Below are the code and all the weights of a small trained network. Each question names an input and a class and asks about switching units off, where a switched-off unit gives its printed mean instead of its output.

import numpy as np


def w(rows, s, z=0):
    codes = np.array(rows[::2]) - 128.0
    scale = np.full(codes.shape[1], s)
    scale[-1] = z or s
    return codes * scale


def f(y):
    return y / 2 * (1 + np.tanh(0.7978845608 * (y + 0.044715 * y**3)))


def log_softmax(a):
    a = a - a.max(-1, keepdims=True)
    return a - np.log(np.exp(a).sum(-1, keepdims=True))


def net(x, mask):
    res = np.array(x, float).reshape(1, 8) / 4 @ E
    y = f(res @ A[0][:, :-1].T + A[0][:, -1])
    res = res + np.where(mask, y, B[0][:, -1]) @ B[0][:, :-1]
    return log_softmax(res[-1] @ U[:, :-1].T + U[:, -1])


A, B = {}, {}
E = w([
[191,57,142,145,125,153,114,99,100,42],'x0',
[182,94,103,134,75,123,126,68,238,86],'x1',
[85,184,254,154,126,50,146,134,120,49],'x2',
[181,74,81,193,182,28,79,123,33,123],'x3',
[135,150,126,103,195,122,120,155,132,185],'x4',
[218,176,71,11,129,100,129,117,126,44],'x5',
[151,194,204,96,250,184,100,158,157,100],'x6',
[206,143,117,169,159,133,254,219,178,107],'x7',
],0.0092)
A[0] = w([
[141,128,133,168,126,136,217,177,212,93,99],'N0',
[204,173,91,29,128,138,87,113,192,104,127],'N1',
[85,168,165,199,191,189,127,197,155,232,189],'N2',
[89,203,151,95,51,163,124,95,138,95,206],'N3',
[91,122,118,32,132,108,91,101,143,132,183],'N4',
[95,78,104,109,21,45,121,201,74,173,218],'N5',
[77,139,139,67,81,96,87,121,163,108,146],'N6',
[169,120,125,134,114,135,202,163,184,62,237],'N7',
[118,2,98,219,186,67,90,86,150,122,176],'N8',
[78,151,101,82,154,102,199,179,81,164,193],'N9',
[169,96,199,163,194,111,152,141,118,92,253],'N10',
[190,157,141,40,210,119,74,191,145,49,200],'N11',
[79,68,127,219,148,66,45,99,96,179,137],'N12',
[142,20,124,210,64,189,170,121,167,130,254],'N13',
[169,167,179,211,47,148,254,168,193,133,107],'N14',
[193,136,49,7,48,199,114,131,210,121,252],'N15',
[165,118,119,176,203,165,165,214,165,18,220],'N16',
[140,187,169,24,66,141,134,169,117,128,224],'N17',
],0.0085,0.0045)
B[0] = w([
[98,135,141,128,113,125,202,121,134,155,196],'N0',
[135,145,91,123,163,159,148,53,156,110,206],'N1',
[97,182,146,98,158,170,124,195,136,204,244],'N2',
[56,101,169,115,146,96,99,123,131,75,186],'N3',
[133,107,128,152,196,173,14,98,140,102,174],'N4',
[158,72,109,119,185,55,93,117,104,149,228],'N5',
[111,112,159,143,161,140,95,70,104,85,168],'N6',
[135,117,113,154,110,106,232,100,125,101,213],'N7',
[166,126,80,179,42,118,83,136,90,154,234],'N8',
[162,139,120,103,224,110,114,147,112,173,193],'N9',
[155,160,162,168,99,152,128,169,62,103,210],'N10',
[167,187,122,189,146,203,156,82,110,92,229],'N11',
[66,132,88,171,79,110,30,121,107,201,247],'N12',
[118,10,107,71,53,135,134,208,136,107,232],'N13',
[85,147,125,113,101,78,188,149,137,126,219],'N14',
[137,95,74,80,124,159,144,88,184,116,246],'N15',
[183,156,130,157,119,141,184,178,71,114,231],'N16',
[98,159,161,102,207,108,154,93,159,100,193],'N17',
],0.011,0.014)
U = w([
[102,104,149,115,95,93,231,160,119,133,42],'0',
[36,96,254,145,158,121,47,85,99,73,175],'1',
[230,161,162,201,144,204,159,126,64,87,30],'2',
[85,181,200,85,192,233,112,199,128,225,254],'3',
[119,92,103,223,71,106,36,132,91,204,195],'4',
[185,100,97,111,209,46,121,119,86,173,70],'5',
[174,2,100,73,74,225,106,137,165,134,127],'6',
[152,131,110,116,178,192,108,8,204,117,107],'7',
],0.0098,0.0022)

Each question gives the input, the list of numbers given to net, and the class t.
The units are the neurons (one row each of A and B). Each row of codes is followed by its name. A weight is (code - 128) times the scale printed after its matrix; where a second scale follows, it is the last column's (A, B and U).
mask holds one flag per neuron, in row order. A switched-off neuron (its flag False) gives its mean, the last column of its row in B, instead of its output. The means were averaged over made-up inputs and are rounded, as every weight is.
A unit's drop is (log p(t) with every unit on - log p(t) with that unit switched off) / (log p(t) with every unit on - log p(t) with every unit switched off).
The circuit of an input: a set's keep is (log p(t) with only the set's units on - log p(t) with every unit switched off) / (log p(t) with every unit on - log p(t) with every unit switched off). Starting from the 12 units with the biggest drops (on a tie, the unit counted first), units are removed one at a time, each time the one whose removal leaves the highest keep (on an exact tie, the one counted first), for as long as the keep stays at least 0.8.
units of the circuit, in order: the units of the circuit, biggest drop first
most important unit: the unit with the biggest drop
top k neurons: the k neurons with the biggest drops, biggest first
drop when u is switched off: that unit's drop, to one decimal
input [-5,-7,-8,2,-6,0,-5,4], class 5: units of the circuit, in order -> [N9]
input [-6,8,-7,-8,5,-1,0,7], class 0: top 2 neurons -> [N14, N0]
input [5,6,-1,-8,4,2,-2,-1], class 7: top 2 neurons -> [N1, N17]
input [3,5,-7,-5,-1,0,5,6], class 0: top 3 neurons -> [N7, N14, N0]
input [1,6,-4,-6,3,2,5,7], class 0: top 2 neurons -> [N14, N16]
input [3,-2,-5,-4,-4,6,-6,7], class 0: top 3 neurons -> [N7, N14, N0]
input [-3,2,2,-3,-7,7,1,4], class 7: top 2 neurons -> [N1, N15]
input [-8,-7,-6,8,7,7,7,0], class 3: top 2 neurons -> [N2, N9]
input [4,-8,4,-8,-1,7,7,-6], class 7: top 2 neurons -> [N11, N1]
input [-6,7,6,-7,-8,4,1,-8], class 1: top 2 neurons -> [N3, N6]
input [2,7,-6,-3,4,-8,-1,-5], class 6: top 2 neurons -> [N13, N15]
input [-5,4,-1,2,3,8,4,3], class 7: top 2 neurons -> [N15, N1]
input [-3,-6,5,-8,-7,3,5,7], class 0: top 2 neurons -> [N14, N7]
input [-5,6,0,0,5,-5,-6,4], class 0: most important unit -> N14
input [-2,-7,5,2,3,5,3,2], class 2: drop when N11 is switched off -> 0.5
input [-8,7,-8,8,-3,4,7,8], class 2: drop when N16 is switched off -> 0.8
input [-4,7,-1,3,4,0,-7,6], class 0: drop when N0 is switched off -> 0.2
